Here is a tiny trained network, its code and every weight. The questions are about switching its units off for an input and a class, where a switched-off unit gives its printed mean instead of its output.

import numpy as np


def w(rows, s, z=0):
    codes = np.array(rows[::2]) - 128.0
    scale = np.full(codes.shape[1], s)
    scale[-1] = z or s
    return codes * scale


def f(y):
    return y / 2 * (1 + np.tanh(0.7978845608 * (y + 0.044715 * y**3)))


def log_softmax(a):
    a = a - a.max(-1, keepdims=True)
    return a - np.log(np.exp(a).sum(-1, keepdims=True))


def net(x, mask):
    res = np.array(x, float).reshape(1, 2) / 4 @ E
    y = f(res @ A[0][:, :-1].T + A[0][:, -1])
    res = res + np.where(mask, y, B[0][:, -1]) @ B[0][:, :-1]
    return log_softmax(res[-1] @ U[:, :-1].T + U[:, -1])


A, B = {}, {}
E = w([
[126,19,146,25,244,106,165,79,101,136,141],'x0',
[86,175,37,46,113,158,191,211,149,72,156],'x1',
],0.011)
A[0] = w([
[156,131,184,200,146,134,61,70,115,161,115,141],'neuron 0',
[128,154,133,150,74,193,91,147,159,129,68,125],'neuron 1',
[100,70,130,76,190,89,163,93,111,128,147,153],'neuron 2',
[146,133,155,71,206,154,192,79,89,203,105,90],'neuron 3',
[80,150,91,113,157,164,184,231,107,141,170,95],'neuron 4',
[151,152,102,173,136,106,208,86,68,115,144,238],'neuron 5',
[77,143,150,155,74,138,60,177,209,107,89,211],'neuron 6',
[164,81,196,192,112,89,103,90,144,150,136,84],'neuron 7',
[109,46,128,114,182,9,173,166,151,97,134,91],'neuron 8',
[139,91,141,93,161,95,151,140,144,144,124,188],'neuron 9',
[120,165,120,154,35,62,72,129,201,139,147,81],'neuron 10',
[97,179,81,116,135,193,255,163,99,83,162,121],'neuron 11',
[98,135,162,86,172,105,149,127,62,138,135,124],'neuron 12',
[141,145,79,219,92,148,130,179,107,167,157,91],'neuron 13',
[93,102,134,124,96,139,166,142,145,61,181,254],'neuron 14',
[99,62,131,65,144,89,99,85,106,81,193,103],'neuron 15',
[155,148,151,164,185,37,64,105,46,163,69,122],'neuron 16',
[105,134,91,78,98,104,161,185,101,125,115,105],'neuron 17',
],0.0083,0.0089)
B[0] = w([
[192,146,109,165,160,150,145,137,60,84,194,254],'neuron 0',
[67,86,131,106,52,173,131,134,161,147,115,197],'neuron 1',
[105,128,136,134,71,170,116,113,141,180,125,247],'neuron 2',
[85,103,94,162,88,158,149,146,133,141,119,206],'neuron 3',
[112,176,49,174,143,168,158,172,87,73,193,206],'neuron 4',
[238,118,209,80,114,70,124,2,190,155,162,210],'neuron 5',
[162,152,127,157,82,160,82,71,133,203,107,248],'neuron 6',
[115,131,74,170,193,156,168,200,44,81,158,216],'neuron 7',
[90,75,71,160,99,185,125,180,116,160,106,193],'neuron 8',
[145,130,137,129,86,148,97,86,164,145,112,207],'neuron 9',
[48,41,135,162,117,171,89,164,112,136,76,196],'neuron 10',
[149,149,124,188,168,135,190,125,67,95,144,238],'neuron 11',
[95,77,110,146,103,180,120,126,188,132,92,177],'neuron 12',
[86,82,88,144,125,182,109,150,79,140,85,189],'neuron 13',
[209,129,163,68,136,105,160,41,115,124,136,237],'neuron 14',
[96,108,106,119,126,175,113,139,108,164,85,200],'neuron 15',
[145,182,84,165,178,125,170,132,64,143,159,225],'neuron 16',
[100,148,73,141,151,109,114,176,103,93,188,179],'neuron 17',
],0.0097,0.01)
U = w([
[121,156,78,173,214,156,202,164,51,74,200,73],'0',
[23,98,102,150,72,186,112,133,117,175,1,96],'1',
[228,148,189,97,119,92,138,17,157,160,152,254],'2',
[72,142,142,104,159,65,82,158,157,106,152,70],'3',
[101,144,146,112,176,57,94,181,184,102,103,68],'4',
],0.012,0.006)

Each question gives the input, the list of numbers given to net, and the class t.
The units are the neurons (one row each of A and B). Each row of codes is followed by its name. A weight is (code - 128) times the scale printed after its matrix; where a second scale follows, it is the last column's (A, B and U).
mask holds one flag per neuron, in row order. A switched-off neuron (its flag False) gives its mean, the last column of its row in B, instead of its output. The means were averaged over made-up inputs and are rounded, as every weight is.
A unit's drop is (log p(t) with every unit on - log p(t) with that unit switched off) / (log p(t) with every unit on - log p(t) with every unit switched off).
unit that matters most: the unit with the biggest drop
k most important neurons: the k neurons with the biggest drops, biggest first
drop of u: that unit's drop, to one decimal
input [-2,-3], class 2: unit that matters most -> neuron 4
input [-5,-5], class 0: 2 most important neurons -> neuron 0; neuron 7
input [0,-3], class 2: 2 most important neurons -> neuron 4; neuron 11
input [8,-7], class 1: 2 most important neurons -> neuron 2; neuron 15
input [6,-7], class 0: 3 most important neurons -> neuron 0; neuron 16; neuron 7
input [-7,-8], class 0: 2 most important neurons -> neuron 0; neuron 7
input [-5,4], class 1: 2 most important neurons -> neuron 0; neuron 6
input [7,-8], class 0: 3 most important neurons -> neuron 0; neuron 16; neuron 7
input [4,3], class 1: 2 most important neurons -> neuron 0; neuron 8
input [0,3], class 2: drop of neuron 7 -> 0.2
input [-3,2], class 2: drop of neuron 8 -> 0.1
input [3,3], class 2: drop of neuron 7 -> 0.3
